[[7.541, -0.827, 4.205],
[-2.123, -7.046, 1.756],
[-1.574, -2.574, 3.833]]
->
[[-7.046, 1.756],
[-2.574, 3.833]]

[[-0.806, 0.722, 2.290, 2.502, -1.912],
[4.671, -1.087, 7.485, 0.757, 0.238],
[-1.898, -0.901, -1.078, -1.230, -0.404],
[-3.001, -0.500, 8.921, -6.874, 1.890]]
->
[[-1.087, 7.485],
[-0.901, -1.078]]

[[-0.346, 1.895, -6.716],
[1.110, -0.812, 5.498],
[-1.717, -0.857, 3.674]]
->
[[-0.812, 5.498],
[-0.857, 3.674]]

[[5.647, 4.168, 1.405, 3.913, -7.404],
[6.052, 5.421, 6.937, -2.061, -2.304],
[6.022, 3.177, 7.498, 2.392, 5.919],
[5.383, 7.773, 3.827, 6.153, 7.673],
[2.322, -1.668, 4.113, 6.246, 3.509]]
->
[[5.421, 6.937],
[3.177, 7.498]]

[[2.464, -2.749, 1.455, 1.382, 0.019],
[-0.514, -2.398, 0.607, -7.055, -0.834],
[-1.114, 3.344, 2.026, -8.176, 1.223],
[1.373, 4.917, -0.124, -2.268, 1.210],
[-3.290, -4.655, 5.136, 5.722, 0.954]]
->
[[-2.398, 0.607],
[3.344, 2.026]]

[[-5.316, -1.306, -5.902],
[-4.999, -0.894, -5.328],
[-4.682, -0.449, -7.489],
[-4.750, -0.992, -8.944]]
->
[[-0.894, -5.328],
[-0.449, -7.489]]

[[1.988, 1.781, 0.673, 8.199],
[-6.492, -2.832, -0.389, 2.491],
[0.557, -0.641, -0.090, -1.229]]
->
[[-2.832, -0.389],
[-0.641, -0.090]]
---
[[-5.890, -3.556, -2.636, -0.443, 0.451, 2.938, -2.549, -0.564, -6.465, 5.588, 0.233, 2.425, -4.612],
[-0.279, 2.801, -1.744, -2.240, -6.132, -2.834, -0.922, -1.979, -6.968, 3.002, 0.672, 1.495, -4.317],
[-1.111, 3.404, 1.943, -0.038, -2.387, 2.759, 1.560, 6.316, 8.535, 2.321, -2.071, -2.330, 1.812]]
->
[[-5.890, -2.636, 0.451, -2.549, -6.465, 0.233, -4.612],
[-0.279, -1.744, -6.132, -0.922, -6.968, 0.672, -4.317],
[-1.111, 1.943, -2.387, 1.560, 8.535, -2.071, 1.812]]

[[-6.567, -2.272, -2.943, 2.103, 0.391, -2.764, 0.558, -2.365, 4.118],
[-3.640, 0.324, 0.936, 3.146, -2.661, -0.920, -1.168, -1.344, 2.022],
[1.534, -8.282, 4.102, 2.575, 2.111, -3.426, 0.382, 1.264, 3.629],
[1.669, 4.923, -6.076, -5.048, 1.289, 0.978, 1.217, 0.154, 1.039]]
->
[[-6.567, -2.943, 0.391, 0.558, 4.118],
[-3.640, 0.936, -2.661, -1.168, 2.022],
[1.534, 4.102, 2.111, 0.382, 3.629],
[1.669, -6.076, 1.289, 1.217, 1.039]]

[[-0.930, -0.449, 1.415, -0.614, 1.315, -0.081, 1.599],
[-1.952, -7.148, -3.935, -0.741, -2.918, -2.318, -5.992],
[0.770, -0.655, -3.652, 0.095, -2.306, -0.641, 1.977],
[-0.561, -0.194, 1.295, -0.500, 1.275, -0.043, 2.295],
[-3.044, 1.003, -0.717, -1.567, -0.462, -3.498, 1.672],
[-0.771, -1.494, 1.174, -0.924, 0.533, -0.836, 1.256],
[-0.106, -2.463, -4.406, -0.371, -2.712, -1.430, -0.576],
[-0.587, -2.470, -1.387, -1.266, -1.375, -1.749, -0.802],
[-1.355, -1.806, 0.129, -1.465, -0.213, -3.401, 1.319],
[-1.056, -3.141, -1.872, -1.448, -1.913, -2.261, -0.763]]
->
[[-0.930, 1.415, 1.315, 1.599],
[-1.952, -3.935, -2.918, -5.992],
[0.770, -3.652, -2.306, 1.977],
[-0.561, 1.295, 1.275, 2.295],
[-3.044, -0.717, -0.462, 1.672],
[-0.771, 1.174, 0.533, 1.256],
[-0.106, -4.406, -2.712, -0.576],
[-0.587, -1.387, -1.375, -0.802],
[-1.355, 0.129, -0.213, 1.319],
[-1.056, -1.872, -1.913, -0.763]]

[[4.053, -2.505, -3.995, -4.249, 4.894],
[-8.459, 0.709, 4.450, 7.476, -6.034],
[1.098, -0.057, -1.196, -1.114, 1.372],
[0.668, -0.100, 1.295, 1.296, 2.520]]
->
[[4.053, -3.995, 4.894],
[-8.459, 4.450, -6.034],
[1.098, -1.196, 1.372],
[0.668, 1.295, 2.520]]

[[-3.081, -0.969, 1.063, 1.063, 1.900, -0.628],
[-1.279, -1.429, 3.564, 3.564, -0.289, -0.441],
[3.289, 1.278, 0.329, 0.329, 2.618, -1.686],
[-2.627, -3.262, 6.349, 6.349, -0.285, -0.690],
[0.114, -3.839, 0.407, 0.407, -0.716, 2.589],
[-1.218, 0.273, 1.550, 1.550, -1.575, 0.242]]
->
[[-3.081, 1.063, 1.900],
[-1.279, 3.564, -0.289],
[3.289, 0.329, 2.618],
[-2.627, 6.349, -0.285],
[0.114, 0.407, -0.716],
[-1.218, 1.550, -1.575]]

[[-2.873, -1.901, -0.365, 0.937, 4.401, 1.222, -6.548, -0.607, -1.753, 1.701, 1.770, 5.739],
[2.440, 2.060, 1.763, 3.647, -1.817, 0.315, 1.646, 2.369, 5.279, -1.560, -4.157, -5.766],
[-2.803, -3.827, 1.228, 2.370, -3.955, -2.528, 2.930, 4.942, 3.482, -1.541, -0.245, -4.554],
[-1.744, -6.971, -0.823, -0.370, -4.240, -0.635, 4.121, -2.022, -4.772, 0.859, -0.926, 1.875],
[2.498, 0.961, -4.048, -1.933, -0.245, -3.926, -6.952, -1.243, -0.481, 2.150, 4.699, 0.072],
[-3.172, 2.686, -2.549, -3.013, 2.407, 3.544, -3.999, -5.389, -1.464, 3.195, 0.232, -3.343]]
->
[[-2.873, -0.365, 4.401, -6.548, -1.753, 1.770],
[2.440, 1.763, -1.817, 1.646, 5.279, -4.157],
[-2.803, 1.228, -3.955, 2.930, 3.482, -0.245],
[-1.744, -0.823, -4.240, 4.121, -4.772, -0.926],
[2.498, -4.048, -0.245, -6.952, -0.481, 4.699],
[-3.172, -2.549, 2.407, -3.999, -1.464, 0.232]]
